Each row is shifted at random along 8 fixed directions that mean nothing.
Known rows, with every step that occurs:
losipan/vude/fezi/rovi/romu/bedu/rilagan/bapat/tanokeb: [   0  -11 -159 -135 -162   -3  107 -206   55  -72  153   35   40  -94
  100  101  240   59   33  104   46 -103  265   65   86  -35   37 -201
  -53  236   32  159  -41 -108  150 -127  -29   75  -48  153 -169  -63
   63   55   51  -20  -68  -72  -28  -81  116   -2   -1  -83  -86  197
  -69   68]
bedu/rilagan/tanokeb/vude/fezi/losipan: [ -48   60 -215    0  164  127 -228 -331  151 -108  182 -123  225  211
 -282   -6  116  -90   78   29  -21    3  242  115 -155  234   88 -360
  -68   10 -201   83 -179 -112  118   23  175   94   -4  304 -134   15
  169 -149  -71 -263 -124 -225   64   -7  158   74 -203   28   32   78
  -44  -77]
romu/losipan/fezi/rovi/rilagan/bapat/tanokeb: [ -94    8  -41  -90 -111   68   17 -220  104  -82  193  109  136  -18
 -318  199  131   33   69  -18  -51   48  319   63   61 -134   44 -208
   44  203 -130  165 -120  -97   76  -70  -62   37  -59  145 -180 -124
   92   -4   68   19   93  -65    5 -111  146   91   -3   37  -46   13
    5  -43]
romu/bedu/fezi/losipan: [-110   33   21  -79  -56  -76 -165  -65    8  -25   73  -19  -44    3
 -187  268 -165   66 -217   72  163  117  268  -97   75 -195   32 -152
  191   59  -69  327 -152   85  -19 -294   78  113 -230  284 -217 -170
  -62  -94  146 -154  -88   -9   56   84  -97 -196   72   29  181  -61
  127  -99]
losipan/fezi/rovi/rilagan/tanokeb/vude/bapat: [  36   -2  -45  -24 -185  -90  122  117   14  -97  121   14   30 -118
  -43 -124   91 -127   41   24   44  116  -56  130  313  104  -76   57
   50   58  -44  -34   32   43   -8  -42   83   88 -125 -230   82   19
   14  232  -65   -9   30 -116 -147 -137   39  -38 -119  -87 -182  127
 -143  -46]
kifi/vude/tanokeb/bapat: [  94  160  -84  210   12  -68  -24  250 -218  -94 -125 -161  -49  217
  -10 -123 -129 -106  326 -140   23 -123 -299  255   75  414 -165   48
    2  -86 -134 -468   67  -41  -80  -69  197   22   52 -243   18   59
 -128  140 -190   33   74  -96   17 -211 -221    1 -195   60  -65  188
  -48  -68]
tanokeb/vude/fezi/rovi: [  23  124   97   18  -81 -167   31   23  133 -123  186  -83  -17 -270
 -220   51   27 -118 -304 -104  145  189  109  -59  302  -22  -29  -31
  111  -48   73  168  -96   64   79  -17   88  149 -231  -47   93  -82
    1  265   42  -58  -97   -1   75   74  -79 -155  -28  -55  -35   37
 -177  -59]
losipan/vude/tanokeb/rilagan: [ -20 -161  -97   96   -1 -119  129  -83   43 -278  -74 -146  -81  124
 -313  200 -108 -148 -180  138   23  205  199    7   29   55  142   84
  101 -117 -311  165 -140  -79 -142 -250  192   93  -66   25   67 -221
   64 -324   46 -148 -137 -132  128   45  170  112  -71 -136  161  -58
  119 -375]
tanokeb/vude/bapat/rilagan: [  70  206 -243  116  198   93  -99 -211  113   72 -354 -338   96  105
   46    9  221  -97  -18 -163  147 -187   63  219 -134  286   -2 -366
   99    5  112  -81 -144  -64  344   12  467  169  -33  271 -154   27
  366 -186  -89 -332 -238  -11  233   77  -29  -78  -57  156 -101   -8
  -75   33]
romu/losipan/vude/tanokeb: [  36 -152  -24 -126 -179  -56  333  -87   54  -43  126  111 -121 -177
  157   49  191   51 -191  184  -83  -22  194 -175  157 -120  144  123
 -155  155   59  195   15 -117   59  -26 -199   81   24    3   85 -137
  -12  161   58   73  -55   57   15   54   70   31  114 -115 -102  131
  -46   98]
rilagan/bapat/tanokeb/vude: [ -15  141  -36  108    9  -17 -100   38 -148 -105 -232 -207  -33   36
  -76   63  -50    4  225 -180  255  -11 -129  213   25   83  -46   38
  305  -84   31 -142   23   57  -11 -118  317  -34 -127 -104 -157   69
   70  -39  -17   56  103  -54   20  -75  -43   39  -33    7  -89  117
  121 -159]
rilagan/bapat/tanokeb/vude/fezi/lide/romu: [ -50  -43   53  155  -49  -10  151 -200   27 -439  330  -23    6  -96
 -420  214  104  -80 -100  -56 -114   33  188 -139   23  215   84   92
   -6  -10 -326   14 -138 -239 -137 -151 -178  -66   99 -112  156 -158
  -45   76   64  215   20 -101   67  -92   99  210 -232 -246   91  133
 -165 -138]
lide/lepa/romu/losipan/tanokeb/vude/fezi/rovi: [  -5   76 -123   26   37   -4 -137 -101   50 -159  156 -142   23   62
 -100   39 -115   99    1   34  162   85  220  109   29  143    5 -187
   39   13 -278   52 -132 -108   22 -316  184   81 -192  295 -118 -151
    2  -28 -114 -255 -153 -169  100  -44  -21  -93 -205  -22  -30  -28
  107   -5]
rovi/romu/losipan/fezi/lide/lepa: [-120   81   22 -123   15   83 -177 -103  249 -142  318  158  172   56
 -409  -15  -11 -217 -105 -116 -210  193  215   46   -6  112  -90 -305
 -102   87 -277  128 -197  -40  -32  -70  -49  109  -14  122   21  -58
   12  124  -22 -241  -13 -204  -32 -127   -7  -52 -208   53  103 -106
 -179   20]
bedu/rilagan/bapat/tanokeb: [ -55  -20   58 -141 -125  120   64  190   -6 -166  174  164   79    9
  115 -208   63  -53  327   73   53  117 -186   53   50  123  -24   78
   -9   43   79  -95  241   24 -135  156 -164 -128  107 -353    6  237
 -121  268   38  205  173  -76 -376  -70  143   90  -62 -106 -112  183
 -129  -49]
zitu/lepa/romu/bedu/rilagan/bapat/tanokeb/vude/fezi: [ -19  208  -13   71  -44  141    8 -166  171 -169   29 -287  131 -212
  108   90  337  -97 -253  -90  260 -141   44  -92   50  383   35 -210
   64   30  285   77  -73 -208  268  -77  189  159  -51  111  -51  -78
  156  145  151   36 -291   80  105  131   10 -170  -46 -105  -35  185
 -301   93]
rovi/romu/losipan/vude/fezi/kifi/lide: [ -20  -24  -12 -170 -140  -98   26  119   33   84   57  189   -4   74
 -181   84 -108  -83  -21   68  -69  196  116  186  190 -280   10 -113
   58  179   -7  174   -8  189   10  -46   74   97 -192    4 -107  -95
  -39   86  -71 -247   66   39  -75 -116   20  -16  215   37   23   17
  112 -134]
bedu/zitu/lepa/romu/lide: [   7 -262    3  -98 -130   48  160  236  -60   68 -123   75  -22   91
  385  -78   28   41  -90  338  -43  -65 -243  -39   21   -5  173  113
  -64  145  139   41  164   98 -142    6  -68  -39   95 -173   79   20
 -121  -70  -33   59  -42  251 -172  -10   93   -5  142 -172   13   91
  -17   33]
rilagan/bapat/tanokeb/vude/fezi/kifi/lide/lepa/romu: [-111  314  184  226   40  -79 -211 -218    1 -226  172 -143  -80 -255
 -250  352   75  210 -116 -308  314  -57  217   30   71  130   -2  -83
  207 -129   24  -14  -62 -200  130 -268  110   69 -252  286 -159 -267
  -68  313  272   73 -101  -36  174   -7 -171 -217   47 -113   31  207
   41   43]
rovi/rilagan/tanokeb/vude/fezi/lide: [  50 -128 -222    9   45   -7 -158 -113 -115  -13  -24 -196  -46   78
  288  -83   -2  185  189   46  208 -148   31   53  -58  215    3  -52
  -37   -8 -214  -30  -30  -66  -38 -249  113   57 -113  160 -137   85
  -97 -102  -91  -78  -61 -210  -50 -124  -44  -54 -270 -128 -118   62
    9   60]
losipan/fezi/rovi/rilagan/bapat/tanokeb: [  37  -16   15   22 -237   51  273 -179  104 -171  222    0   97 -283
  -27   12  388  -71 -156    6  -78 -137  189 -139  201  269  -44  -52
 -138  152  -70   37 -101 -267   82  -40 -203  105   30  -34  158 -104
  114  185   97  242 -103  -60   41  -97   92  -21 -254 -177 -135   73
 -443  158]
kifi/fezi/lide/lepa/romu: [ -29 -120  198   54 -176   49  114  242   65 -215  172   72   37  -18
 -140  -79 -132 -167 -240  168    6  208  -80  -82  187  207  -38  138
   27  -34 -149   12   31  -18 -218 -187 -112    8 -100 -178  250  -99
 -143  140  -11   14  -76  -14 -135  -28   50  -87 -206 -229   85 -128
 -206  -73]
romu/losipan/vude/fezi/rovi/rilagan/tanokeb/bapat: [  12  -38  -38 -193 -139   64   80 -172  215  -72  446  106   39 -321
  239 -196  309   75  -60   64   38    2  220 -155  211   87   31 -104
 -277  167   67  163   42 -155  150   37 -244  131  -54   76   29   46
  -58  462   58   15  -86 -176 -141  -11   75 -110 -164 -136 -263  178
 -258  274]
kifi/lide/romu/bedu/rilagan/bapat/tanokeb/vude/fezi/losipan: [ -61  102   10   34  -99  127   32  -57   30 -261  264   78    2  -34
 -179   73  105  -46   14   13   21   34  174   -5   98  135   78 -135
   59  125  -35   55   21 -123   46  -37 -107   14  -13   -2  -53  -32
  -42  291  139    1   16  -76  -97  -55   76   45  -46  -69  -83  218
  -94  -34]
bedu/fezi/losipan/vude/bapat/rilagan/tanokeb: [ -56  117   48  -93 -215 -147   64   56 -115 -118  156   73  -41 -143
  -86  173   28   74   62   -1  204   67   49   87  299  -50  -67   33
  195   74   35   68   40   89   -3 -168   36   39 -193  -59 -122  -75
  -54  284   76   49   90  -35 -122  -87  -92 -141  104  -66  -53  206
   25  -52]
bedu/fezi/losipan/vude/tanokeb: [  48  -54 -138  -81  -90  -77  152 -179   60  -99  111  -68  -32  -62
   49   74  160  -20 -272  203  -22  -85  282 -111   91  151   76 -127
 -142   94 -120  200 -174 -133   87 -179    7  205  -61  258   39 -165
   74  -28  -13 -142 -260  -79  125   42  -13 -137 -130 -141   42   74
 -178   75]
kifi/fezi/losipan/vude/tanokeb: [ 196 -104 -260  -95 -110   44  276  113  -35  212 -128   15    6  116
  412 -290  198  -48  127  281 -112 -205  -61  165  152  111   40 -111
 -223  227  105 -135   81  -12  212  157   47  104   15  -16   18   93
  109   97 -300 -154  -56   85  -56 -119   45    1   -7   20 -250  178
 -131  205]
rovi/romu/losipan/vude/rilagan/tanokeb/bapat: [   5  199  104  -71 -230   14   71  234   50 -171  189  -41   41 -240
    0 -234   95 -274  -30 -197  110  164 -199   40  395  379 -289   28
   30   24   62  -88   43   75  -24  -73   83  143 -110 -338  171   79
  -15  508  -25   19  -24 -195 -155 -103 -116 -180 -243  -81 -157   95
 -327   12]
vude/fezi/rovi/rilagan: [  80  -75    2  -49 -165  -62  205  -21   97  -17  282   50   -6 -284
  188  -76  202   58 -215  109    0  -33  146 -219  229  109  -35   -5
 -189  123  -40  114  -15 -118   52  -23 -258  120  -25   -2  174  -60
  -73  237   44   65 -144   -3  -27    6  -14 -119 -142 -144 -112   -3
 -330  189]
rovi/vude/fezi/lide/lepa/romu/losipan/tanokeb/rilagan/bapat: [ -99    2    2  -11  -89   29  -45 -303  146 -126  327  170   60 -103
 -197  181  209  199  -37   29  -12    2  300   52   65 -118  178  -52
  -12  130  -84  173   -1 -189  101  -89  -94   51  -61  196  -68 -225
   13  193  160   16   -8  -41   -4  -78  179   49  127 -105 -127  179
  114   77]
zitu/bedu/rilagan/bapat: [  38 -110 -184   43  -39  176   51  168 -219  137 -160  134  126  322
  162  -88   30   39  359  293 -118 -165 -308  198  -42  -19  137   26
   94  158   63 -241  232   76  -38  150   83 -171  188 -178  -62  129
   30 -228 -148   52  140  190 -223 -140  218  223  174   48 -134  165
  202  -50]
rilagan/bapat/tanokeb/vude/fezi/lide/romu/bedu/zitu/lepa: [ -89   95 -214   13  233   93 -362  -65  -20 -169 -271 -437  -85  107
   19  162 -147  -51 -123  -52  384   25   66   76 -116  256   49 -356
  345  -77 -100  132 -217  112   57 -542  561  162 -236  370 -362    7
   43 -365  -53 -365 -256 -118   82   43 -127 -208 -248  -77  190   -2
  157 -187]
bedu/zitu/lepa/romu/losipan: [ -86  262   95   85   81  -12 -236 -142  -34  -55  133 -175  -34 -203
  177  209   85  223 -216 -182  199 -252   74 -164  -64  296  -51 -212
  -96  -32   80    7 -121 -180  106 -237  -12  131  -48  388 -131 -187
 -158  199  194   27 -206   21  194   41 -303 -376  -40  -23  114   93
  -92  257]
vude/fezi/kifi/lide/lepa/romu/bedu/rilagan/tanokeb: [-105  -78    8  108  -62  160   18 -225   89  -75  141    5  113  116
 -274  202  151  -24 -224  218 -105  -28  263  -71   -3  144  127 -167
   33  133 -154  155 -104 -188   29 -201    1   65  -14  259  -18 -309
  101 -173  141  -53 -232   60   84   10  187   39    8 -104  153   44
  -15  -48]
lide/lepa/romu/losipan/vude/rilagan/bapat: [ -45  296    5   32  -47  103 -115 -108  -17   45   66   54  129  -46
  -27   42  136  149  153 -235   87 -142  -32  241  105  111 -134 -187
  113   82  103 -172   31  -35  238  -68  145   -5  -62  129 -123  -62
  131  301  -50  -43    4  -18   21 -136  -71 -118   99  155 -215  117
  113  217]
kifi/fezi/losipan/tanokeb: [  41 -200  -30  -73 -196  -56  201  124 -100   11   95  153 -148    5
  157   17  -74  138   53  341   18   39  109  -20  184 -224  135  167
  -51  124  -49   94  122  -13  -58  -92 -166   -4 -122   11  -39  -84
 -145   71    1   27   82   32 -122  -64   98   14  111 -135  -73  111
  148   -8]
bapat/rilagan/tanokeb/vude: [   3   47  116  169 -145  -18  147  -61  -30 -254  -46 -264  -81 -289
  -27   65  168 -101 -257 -119  246   -4   24 -169  204  321  -60  156
  173 -106   13   51  -78 -118  -45 -182   76   85 -142 -117  163  -78
   85  122  193  188 -121  -79  118   55  -19  -90 -209 -196  -72   26
 -270  -54]
kifi/fezi/rovi/romu/bedu/rilagan: [-138  259  183   79 -103 -110  -58  -64  140 -184  483  185  114  -87
 -556  235   46 -164 -120 -203 -201   93  278  -15  123   13 -123 -259
 -111   94  -75   73 -152 -146   37   95 -252   94    5   18  -12 -222
 -186  398  263   36   93  -70   71 -134  -70  -67   60  131  167  131
 -230  -40]
lide/romu/bedu/lepa: [-138  122  -37  110  136   42 -188 -316   44 -153    0 -199 -107  -26
 -173  299  -28   42 -332  -45   86  -60  384 -168 -180  147    3 -246
   81  -36 -196  215 -285 -168   90 -449  129  130  -70  526 -143 -270
   75 -233  217 -243 -302 -162  292  113 -117 -171 -125    6  259  -97
   97    6]
losipan/vude/bapat/rilagan: [ -15  -59 -124 -119    0   12  122 -118  144  -82  -13  107   86   84
  -69   80   84  -66   62   83  -37   80  132  149  -58 -109  138  -89
  -10   59   32   89   21  -33   91   51   47    4   51   30  -91  -11
  125  -63  -31 -151   -3  -17  -67   17  199  118  126    2  -26   38
   80 -109]
lepa/romu/losipan/tanokeb/vude/rilagan/bapat: [  35   60  -44   -7 -136  113   56  -10  -42 -133  245   33  102   -9
  247 -173  146  110  307  -25   43 -151 -113   97   53  300  -26   22
 -199   77   15 -216  145 -200   35   35 -131  -66   88 -113   -6   62
  -82  393  -75  193   29 -115 -159 -149   47   -2 -121  -71 -264  252
  -83  187]
kifi/vude/fezi/lide/romu/bedu/zitu/lepa: [ -69   10   74  -23  -68  -84  -48  284  -63 -199   92   26 -137  -24
  -92  111 -256 -144 -234   38   73  180  -65  -54  211   60  -11  -21
  158  -23  -61   94  -35  167 -150 -315   33   94 -140 -105  -22  -64
 -308  150   21  -99  -21   21 -112  -79 -165 -180  -39  -95  189   53
    0 -157]
bedu/lepa/romu/losipan: [ -54  -31    2  -60 -115   21  -60  194 -145   35  -53   35   48  211
   83  -25 -198   90  167  185  115   44 -141  123    2   20  -35   31
   79   87  -61  -26   96   94 -155 -164   77  -67  -49  -32  -87  -33
  -68  -65  -76  -73   18   35 -112  -57  -33  -40   45    0   34  -17
  152  -53]
vude/fezi/losipan/tanokeb/bapat/rilagan: [ -51  120 -107  -50   66  -28 -137 -195  143 -135  242   42  113   95
 -330  190   25   39  183  -15   43  109  283  137   -8  -77  113 -238
   -4   43 -152  103  -59 -116   80   48   50   57  -33  193 -220 -106
   46   16   50 -128   42  -60   17  -36   95   58   60   38   42  142
  101 -131]
zitu/bedu/rilagan/tanokeb/vude: [  36   98  -28   16  -17   42 -102  190 -138  -35  -47 -133 -108 -158
  456 -181   56   63   54   28  341  -53 -219  -13  146  183   -3   36
  134  -67  270  -66  182   63   44   -5  148   47 -149  -67  -58  181
 -149  245  106    8  -37  -32 -202   27  -61 -230  -15  -81 -209  207
  -39   91]
lide/lepa/romu/losipan/fezi: [ -75   -7   27 -135  -69  101  -49   63  126 -120  203  144  121   83
  -31 -116 -125  -31   89   58    1  187   14   77   -1   55  -32  -66
  -50   51 -140   25   21  -15 -101  -80  -55  -59  -32  -19    5   14
  -37  144 -101 -130    8 -100 -153  -62   73  -27  -91   -4  -24  -70
   16   34]
losipan/tanokeb/bapat/rilagan: [ -36 -200  -48  -82  -69  -23   91   56  -11 -199   99  152  -77   99
   96   17  -89  120  296  234   71  158   44   44  -27 -153  196  193
  -25    8 -123   48  206  -83 -215   10 -145 -132   58 -157  -67   24
 -152  -11  102   87  152  -61 -233  -44  237  173   81 -160  -39  150
  195 -173]
kifi/lide/lepa/romu/bedu/rilagan/tanokeb: [ -98   50  -17  101   20  206 -262  -27 -161 -108   19  -83  -32  170
  175   -8 -113  190  182   41  207 -140  -12   84 -145  319  -48 -107
   55  -26 -124 -143   69 -145  -69 -375   51  -37  -75  270 -199  -34
 -150    3   97  -52  -91 -208  -95  -86  -64 -139 -194  -57  -16   55
  142   95]

Rows:
[ -70  216   90   75   -8   68 -116   94  -21  -94   83  -29  -41  -20
 -323   59  -26 -123  -45 -184   47  157   39  145  267  162 -140 -190
  223   32  -60  -37  -50  109   74 -160  235  109 -202   31  -62 -110
    8  253   33 -183  -18 -111  -21 -117  -84 -156  -35   60   -8   58
   51 -100]
fezi/kifi/lide/romu/losipan/vude/rilagan/tanokeb/bapat
[ -41  175   -1   51  -76  -47 -120  -88  -45 -104  379   40   62 -154
  -37  167   77  262  134 -106  128  -93   97   71  140   43    0  -76
  -46   83  -37  -64   27 -185   99 -130  -79   25  -91  128 -152 -162
 -179  337   71  112   75  -40  -24 -171  -69  -99   51  -29 -128  236
   64  134]
zitu/lepa/romu/losipan/tanokeb/vude/fezi/rovi/rilagan/bapat
[-121  210   78   23  -41  166 -167  -99   77  -18   87   49  104   -4
  -61  114  187   88   86  -86  131 -109  109  138   15   41    0 -297
  121  134  211    6   46 -101  220    7   39   29  -89  179 -255  -66
    7  256  198   20   21   72  -66  -64   19 -129  142   69  -60  205
  -24  138]
kifi/fezi/lide/lepa/romu/bedu/rilagan/bapat/tanokeb
[ -18 -100   35   -5 -182   46  287   11  100 -347  456  321   55   80
 -356   49   77 -138  124  111 -330  135  171    1  142   42  137   41
 -191  192 -257   -8   52 -205 -134  155 -391  -77  196 -306  155  -97
 -157  346   24  140  211  -22 -142 -213  220  293  -15  -90  -51  213
 -147 -104]
kifi/vude/fezi/lide/romu/losipan/tanokeb/bapat/rilagan
[ -24  191  131   66 -134  192   70  111  102  -78  210   39  194 -130
  -99 -114  283 -165   -7  -86  -74  -11 -188   32  228  269  -35  -42
  -49   96  214 -141  111 -109  133  230  -25   27   81 -254  130  -32
   83  401   70  203   29  117 -101  -76   86  -17   55    6 -149  206
 -231   94]
zitu/lepa/romu/losipan/tanokeb/rilagan/bapat
[-149  -65 -158  -14   50   84 -149 -234  179 -181  166    3  148  161
 -242  116   -8   10  -61  196   27  152  301  101 -120   23  153 -206
   79   73 -231  203 -106 -112   -4 -263  121   50  -58  280 -155 -167
   67 -211   65 -298 -158 -177  -41   17  240   57  -80  -62   96   -5
  149 -138]
lide/lepa/romu/bedu/fezi/rovi/rilagan/tanokeb/vude/bapat
[ -82   64  -45  199  -71  141  -67  -62 -124  -99 -337 -108  -11  207
 -137  229   -2   73   68   70  209  -70   27  263  -37   14  144  -44
  417   52   48  -11   60  -52   32 -233  348  -18 -134  112 -192 -157
  175 -230  159  -86  -32   66   62  -35  160   83  170  -11  -80  105
  277 -176]
kifi/lide/lepa/romu/bedu/rilagan/bapat/tanokeb/vude
[ -50  -18   33   62 -220  -47  121  223  -37 -169  170   -7  115  -28
 -139   62    2 -136 -125  156   31  119 -135    0  268  178  -17   88
  126  101  -42    1   31    0 -133 -167   30   42  -39 -279   90 -150
 -118  104   35   76  -25   78 -146  -94   35  -26  -20 -131   55  123
 -141 -150]
zitu/lepa/romu/bedu/fezi/rovi/rilagan/tanokeb/vude/bapat
[ -77   30  -31  -81  -16  212  -32  -10  109 -186  106   94  -52   35
 -158  -20  -39  -83    5   35   47  226  142  146   66  -65  137  -95
  131   41   38  120   60   45  117 -103  108   40 -136  101 -107   11
   61  170   26 -251   -6 -199 -159   14  200   44   24  -49 -146   61
  222 -124]
kifi/lide/romu/losipan/tanokeb/vude/rilagan/bapat
[ -54  -95  -28   12  -31   67   31  -15   88 -231  122    1  115   76
 -278  -55   26 -165   48   44    5  203    3   44   86  164   61   13
  130  -19 -218   30  -13   -7 -143  -16   44  -35  -13 -210   90   45
   47    9  -52  -10   48  -76 -125  -90  164  179 -175 -115  -35   57
 -113 -176]
bapat/rilagan/tanokeb/vude/fezi/lide/lepa
[-247   63   54 -165  235  106 -378 -166  375 -232  243   92   87   45
 -497   96 -138 -128  -32  -80  202  541  347  140  -89 -224  201 -290
  224 -162   -2  350  -26  104   53    3  167   57 -273  248 -287   35
   -6   89  181 -401    2 -229 -196  128  235    2   81  -18  133    3
  215 -313]
bapat/rilagan/tanokeb/vude/fezi/kifi/lide/lepa
[ -55  -15  -30   -6  -30   62   48 -244  270 -274  170 -145  141  -48
 -487  141  168 -297 -287  -83  -73  135  290   -5   10  139   66 -213
   21   76 -135  209 -262  -89   61 -134  101  147  -55   84   23 -107
  177  -82    0  -98 -142 -146  137   31  136  115 -251 -144   97  -24
 -257 -188]
rilagan/bapat/tanokeb/vude/fezi/rovi/romu/lide
[-111  -10   34  -81 -146   60  142   45  156 -417  320  -16   71 -125
 -308   14    5 -330 -280   60   -1  305  179 -132  154  330 -113  -94
   88   70 -250  173 -175  -18 -152 -352  -64   99  -43 -107  105  -71
  -49  100   34  -93 -155 -250 -128    5   61  -43 -410 -189  155 -106
 -320 -200]
lide/romu/bedu/fezi/rovi/vude/bapat/rilagan/tanokeb
[ -50   54  -85  -39  -73   46  -88   76   43   46   44  124  139  125
  109 -200  147  -45  227   73  -69  -14  -95  228   70  147   45 -192
  -38  143   49  -61  126    1    5  198   37   50   28 -148  -68   55
  -36  233   19  -71   20   74 -191 -210  113   25   85   32 -139  298
  -85   48]
rovi/rilagan/tanokeb/vude/fezi/kifi/lide/lepa/romu/bedu/zitu
[ -66  -31  -38 -158   -7  114   -5  130  147 -187  153   -6   44  -92
  130 -172  123 -222  -88   79   62  173  -79  -72  129  196   84 -162
   20   69  108  147   36   92  -25   77   -5   51   10 -216    3  169
  -84  242   30  -66  -32   27 -268  -27   87  -43  -96 -125   -8  203
 -238  -37]
bapat/rilagan/tanokeb/vude/fezi/lide/romu/bedu/zitu/lepa
[ -98   84   94  -34  -78   34 -243  332  -21 -286  305   15  196  265
 -237 -195 -291 -260  330  -53  106  303 -234  206   78  372 -157 -106
   25  -87 -168 -149   90   75 -299  -36   47  -42  -86 -332  -81  134
 -330  299  -73    6   96 -205 -362 -192  -21  -61 -253  -40  102  131
 -144 -271]
lepa/romu/bedu/rilagan/tanokeb/vude/fezi/kifi/lide
[ -33   36 -122  -33   35   93 -226  -70  -49  -50  208   46   36  207
  235  -95    9  275  317  116   13 -192   46  109 -135  232   29 -204
 -197  141 -217 -126   56 -187  -36 -108  -48  -26   57  223 -158  -13
 -160  134  -45  -78  -30 -111  -93 -179  -71 -111 -132  -18  -82  216
   41  254]
bedu/fezi/lide/lepa/romu/losipan/tanokeb/bapat
[-119   27   58  -92  -48   69 -130  -25  183 -197  222   66  165   -4
 -225   13    2  -82   53  -41  155  263   64  103   88  -38   65 -102
  160   12   28  158   38   16  -37   21   26  -30 -120 -110 -112   11
  -29  209   79  -21   74  -10 -210  -31  152   35   24  -48  -23  100
  -18 -120]
bapat/rilagan/tanokeb/vude/fezi/lide/lepa/romu/bedu
[ -69  105  -32  122  -46   69   47  -71  -14 -157   17  -75    4   55
 -227  110  132 -136  -29    0  -54  -53  109   28   40  228   45 -161
   99  110  -66  -18  -73 -110   66 -100  101   45   17   -3  -57 -122
   79   66   69  -16  -96   32   75  -97   -8   63  -26  -27   51  248
  -94  -68]
rilagan/bapat/tanokeb/vude/fezi/kifi/lide/romu/bedu/lepa
[ -60   87 -160   49  126 -118 -159 -333  120 -151  221 -111   16   66
 -328  240   12   61  -43 -134  -12    4  450   69  -74   86   37 -337
 -111   29 -346  122 -295 -204   96 -195   79  180  -90  408 -190 -229
  -41  -27   37 -234 -105 -240  233  -82  -68  -65 -139   99   70   25
   27  -41]
romu/losipan/fezi/rovi/vude/tanokeb/rilagan
[-108   43   -1 -250  -99   79  -63  -10  246 -312  570  241  195  -63
  -64 -178  101 -148  213   14   -6  241  116  -12   24  118   27 -141
 -212   99  -20  122  109 -105  -87  183 -319  -17   99 -203  -51  194
 -196  479  107   46  114 -229 -381  -57  165   63 -147 -112  -43  246
 -276  -33]
rovi/romu/bedu/rilagan/bapat/tanokeb/vude/fezi/losipan
[   5  -51   16   35 -159  -81  148  162  -14 -184  224   64   50   70
 -125  -64  -70  -46   83  131  -74  171  -22   14  194  186  -30  109
  -20   72 -325  -51   20  -82 -232  -82  -55  -34    5 -261  159 -132
 -109  135 -103   56   11   26  -65 -162   55   74  -91  -85   -1   83
  -73  -91]
lide/lepa/romu/losipan/tanokeb/vude/fezi/kifi
